Here is a tiny trained network, its code and every weight. The questions are about switching its units off for an input and a class, where a switched-off unit gives its printed mean instead of its output.

import numpy as np


def w(rows, s, z=0):
    codes = np.array(rows[::2]) - 128.0
    scale = np.full(codes.shape[1], s)
    scale[-1] = z or s
    return codes * scale


def f(y):
    return np.maximum(y, 0)


def log_softmax(a):
    a = a - a.max(-1, keepdims=True)
    return a - np.log(np.exp(a).sum(-1, keepdims=True))


def net(x, mask):
    res = np.array(x, float).reshape(1, 4) / 4 @ E
    y = f(res @ A[0][:, :-1].T + A[0][:, -1])
    res = res + np.where(mask, y, B[0][:, -1]) @ B[0][:, :-1]
    return log_softmax(res[-1] @ U[:, :-1].T + U[:, -1])


A, B = {}, {}
E = w([
[122,28,201,164,249,183,22,222,63,175],'x0',
[127,66,199,40,94,79,111,32,30,199],'x1',
[2,194,151,215,53,232,65,71,165,130],'x2',
[70,150,46,127,163,100,77,187,180,50],'x3',
],0.0067)
A[0] = w([
[1,97,157,119,127,135,13,101,90,146,254],'neuron 1',
[123,124,83,139,188,115,87,217,149,79,91],'neuron 2',
[80,222,102,161,33,154,193,66,186,102,243],'neuron 3',
[178,118,127,94,137,87,165,135,119,129,108],'neuron 4',
[101,113,189,208,150,237,60,149,116,164,207],'neuron 5',
[182,95,152,127,164,130,141,166,110,149,190],'neuron 6',
[164,98,133,58,130,62,141,108,92,141,149],'neuron 7',
[91,178,66,184,155,159,100,199,203,46,221],'neuron 8',
[136,74,163,138,166,145,94,157,93,154,104],'neuron 9',
[175,103,153,72,123,80,153,96,92,163,159],'neuron 10',
[93,118,189,167,117,211,70,98,103,177,222],'neuron 11',
],0.0089,0.002)
B[0] = w([
[92,152,108,105,17,143,71,120,127,173,216],'neuron 1',
[98,58,171,192,156,145,153,88,166,143,203],'neuron 2',
[137,164,13,156,72,126,201,176,183,109,245],'neuron 3',
[147,111,106,133,137,110,156,141,132,140,166],'neuron 4',
[143,61,96,142,124,183,113,170,114,245,225],'neuron 5',
[173,140,120,119,161,120,143,155,99,109,182],'neuron 6',
[148,77,118,102,151,79,153,122,142,131,187],'neuron 7',
[53,109,162,201,129,163,153,45,224,131,248],'neuron 8',
[154,180,107,105,113,143,111,169,91,148,190],'neuron 9',
[136,75,127,125,162,86,157,114,156,125,191],'neuron 10',
[92,104,176,146,104,186,88,120,130,192,210],'neuron 11',
],0.011,0.013)
U = w([
[117,95,236,147,195,128,146,74,139,97,150],'0',
[125,245,92,124,96,123,141,130,139,60,89],'1',
[99,110,127,151,112,150,131,105,155,144,110],'2',
[141,138,129,87,146,112,94,126,103,80,1],'3',
[215,119,95,87,162,74,171,163,105,103,234],'4',
[160,173,170,125,142,159,102,129,87,43,33],'5',
[104,120,184,46,111,95,84,77,89,128,131],'6',
[157,132,149,102,127,155,88,177,49,151,108],'7',
],0.013,0.0038)

Each question gives the input, the list of numbers given to net, and the class t.
The units are the neurons (one row each of A and B). Each row of codes is followed by its name. A weight is (code - 128) times the scale printed after its matrix; where a second scale follows, it is the last column's (A, B and U).
mask holds one flag per neuron, in row order. A switched-off neuron (its flag False) gives its mean, the last column of its row in B, instead of its output. The means were averaged over made-up inputs and are rounded, as every weight is.
A unit's drop is (log p(t) with every unit on - log p(t) with that unit switched off) / (log p(t) with every unit on - log p(t) with every unit switched off).
The circuit of an input: a set's keep is (log p(t) with only the set's units on - log p(t) with every unit switched off) / (log p(t) with every unit on - log p(t) with every unit switched off). Starting from all 11 units, units are removed one at a time, each time the one whose removal leaves the highest keep (on an exact tie, the one counted first), for as long as the keep stays at least 0.8.
units of the circuit, in order: the units of the circuit, biggest drop first
k most important neurons: the k neurons with the biggest drops, biggest first
drop of u: that unit's drop, to one decimal
input [-8,-6,8,-8], class 1: units of the circuit, in order : [neuron 3]
input [-1,0,-1,1], class 4: units of the circuit, in order : [neuron 8; neuron 11]
input [-6,7,6,-4], class 1: units of the circuit, in order : [neuron 3; neuron 5]
input [5,-4,-7,2], class 0: units of the circuit, in order : [neuron 2; neuron 3]
input [7,-2,-3,1], class 7: units of the circuit, in order : [neuron 9; neuron 8]
input [-8,6,0,6], class 1: 2 most important neurons : [neuron 3; neuron 5]
input [1,7,-2,5], class 6: 3 most important neurons : [neuron 3; neuron 1; neuron 5]
input [-1,6,1,3], class 6: 2 most important neurons : [neuron 3; neuron 8]
input [0,5,-5,6], class 4: drop of neuron 8 : 0.2
input [-3,5,6,4], class 1: drop of neuron 5 : 0.1
input [2,-2,-4,5], class 0: drop of neuron 3 : 0.1
